Below is a small trained network, with its code and all its weights. Each question gives an input and a target symbol and asks what happens when units are switched off, that is, made to give their printed mean instead of their output.

import numpy as np


def w(rows, s, z=0):
    codes = np.array(rows[::2]) - 128.0
    scale = np.full(codes.shape[1], s)
    scale[-1] = z or s
    return codes * scale


def norm(h):
    return h / np.sqrt((h * h).mean(-1, keepdims=True) + 1e-5)


def f(y):
    return y / 2 * (1 + np.tanh(0.7978845608 * (y + 0.044715 * y**3)))


def softmax(a):
    e = np.exp(a - a.max(-1, keepdims=True))
    return e / e.sum(-1, keepdims=True)


def log_softmax(a):
    a = a - a.max(-1, keepdims=True)
    return a - np.log(np.exp(a).sum(-1, keepdims=True))


def net(x, mask):
    ids = ['ΔΦβγεζξψ'.index(c) for c in x.split()]
    T = len(ids)
    res = E[ids] + P[:T]
    r = norm(res)
    for j in range(2):
        rows = slice(4 * j, 4 * j + 4)
        q, k, v = (r @ M[0][rows].T for M in (Q, K, V))
        z = softmax(np.where(np.tri(T) > 0, q @ k.T / 4**0.5, -1e9)) @ v
        o = O[0][rows]
        res = res + np.where(mask[j], z, o[:, -1]) @ o[:, :-1]
    y = f(norm(res) @ A[0][:, :-1].T + A[0][:, -1])
    res = res + np.where(mask[2:6], y, B[0][:, -1]) @ B[0][:, :-1]
    return log_softmax(norm(res)[-1] @ U[:, :-1].T + U[:, -1])


Q, K, V, O, A, B = {}, {}, {}, {}, {}, {}
E = w([
[141,141,146,104],'Δ',
[145,139,152,108],'Φ',
[137,56,225,54],'β',
[150,132,142,100],'γ',
[155,145,147,97],'ε',
[154,148,155,99],'ζ',
[231,107,4,54],'ξ',
[4,79,183,180],'ψ',
],0.0043)
P = w([
[100,118,91,176],'0',
[4,140,118,44],'1',
[52,102,164,59],'2',
[38,103,174,78],'3',
[53,106,182,74],'4',
[66,105,192,85],'5',
],0.0026)
Q[0] = w([
[9,184,234,73],'h0',
[138,113,160,62],'h0',
[144,120,55,175],'h0',
[124,142,53,225],'h0',
[148,96,33,237],'h1',
[176,101,16,207],'h1',
[124,67,47,177],'h1',
[73,169,253,237],'h1',
],0.0039)
K[0] = w([
[143,117,111,254],'h0',
[155,174,77,165],'h0',
[82,200,95,59],'h0',
[51,100,175,55],'h0',
[86,17,189,44],'h1',
[57,64,188,38],'h1',
[88,86,166,49],'h1',
[101,48,127,215],'h1',
],0.0044)
V[0] = w([
[93,115,100,43],'h0',
[120,206,195,49],'h0',
[200,114,220,176],'h0',
[150,132,147,158],'h0',
[5,247,55,76],'h1',
[153,101,137,2],'h1',
[100,184,161,182],'h1',
[11,24,80,109],'h1',
],0.0037)
O[0] = w([
[185,159,88,169,173],'h0',
[124,134,57,204,184],'h0',
[10,100,105,136,70],'h0',
[126,112,146,72,108],'h0',
[252,97,116,203,254],'h1',
[165,204,48,66,147],'h1',
[108,92,107,186,134],'h1',
[162,38,155,66,103],'h1',
],0.0038,0.0022)
A[0] = w([
[129,131,111,143,3],'n0',
[4,27,159,226,152],'n1',
[142,138,156,125,46],'n2',
[233,212,105,189,159],'n3',
],0.0028,0.0027)
B[0] = w([
[192,199,224,102,11],'n0',
[4,135,176,32,197],'n1',
[173,135,80,52,58],'n2',
[61,132,63,235,236],'n3',
],0.0023,0.0011)
U = w([
[133,121,201,42,158],'Δ',
[182,44,199,241,117],'Φ',
[47,176,94,183,49],'β',
[179,129,35,72,141],'γ',
[1,53,231,112,252],'ε',
[71,216,85,195,191],'ζ',
[168,171,175,81,13],'ξ',
[178,60,235,66,28],'ψ',
],0.0044,0.0027)

Each question gives the input, a string of symbols that net reads in full, and the target symbol t.
The units are the heads (4 rows each of Q, K, V and O) and the neurons (one row each of A and B). Each row of codes is followed by its name. A weight is (code - 128) times the scale printed after its matrix; where a second scale follows, it is the last column's (O, A, B and U).
mask holds one flag per unit, heads first, then neurons. A switched-off unit (its flag False) gives its mean, the last column of its rows in O or B, instead of its output. The means were averaged over made-up inputs and are rounded, as every weight is.
A unit's drop is (log p(t) with every unit on - log p(t) with that unit switched off) / (log p(t) with every unit on - log p(t) with every unit switched off).
The circuit of an input: a set's keep is (log p(t) with only the set's units on - log p(t) with every unit switched off) / (log p(t) with every unit on - log p(t) with every unit switched off). Starting from all 6 units, units are removed one at a time, each time the one whose removal leaves the highest keep (on an exact tie, the one counted first), for as long as the keep stays at least 0.8.
units of the circuit, in order: the units of the circuit, biggest drop first
heads that matter: for each layer, one digit per head in row order, 1 if its drop is at least 0.15 and else 0, layers parted by /
drop of u: that unit's drop, to one decimal
input ε ξ ξ ζ, target ζ: heads that matter -> 01
input β Φ Φ γ, target γ: units of the circuit, in order -> h1, h0
input β Δ Φ, target γ: heads that matter -> 11
input β ζ Δ Φ ζ, target γ: heads that matter -> 11
input Φ β β ε ξ ε, target ε: units of the circuit, in order -> h1
input Φ β γ ε β γ, target ε: heads that matter -> 01
input ε ε ψ γ γ Φ, target ζ: heads that matter -> 01
input ε Φ Δ, target ζ: drop of h1 -> 0.5
input ε Φ Δ Δ ε γ, target ζ: heads that matter -> 01
input β γ ε, target γ: drop of h0 -> 0.3
input Δ ε ψ ε, target Φ: drop of h1 -> 0.6
input β Δ Φ β Δ, target γ: drop of n2 -> 0.0
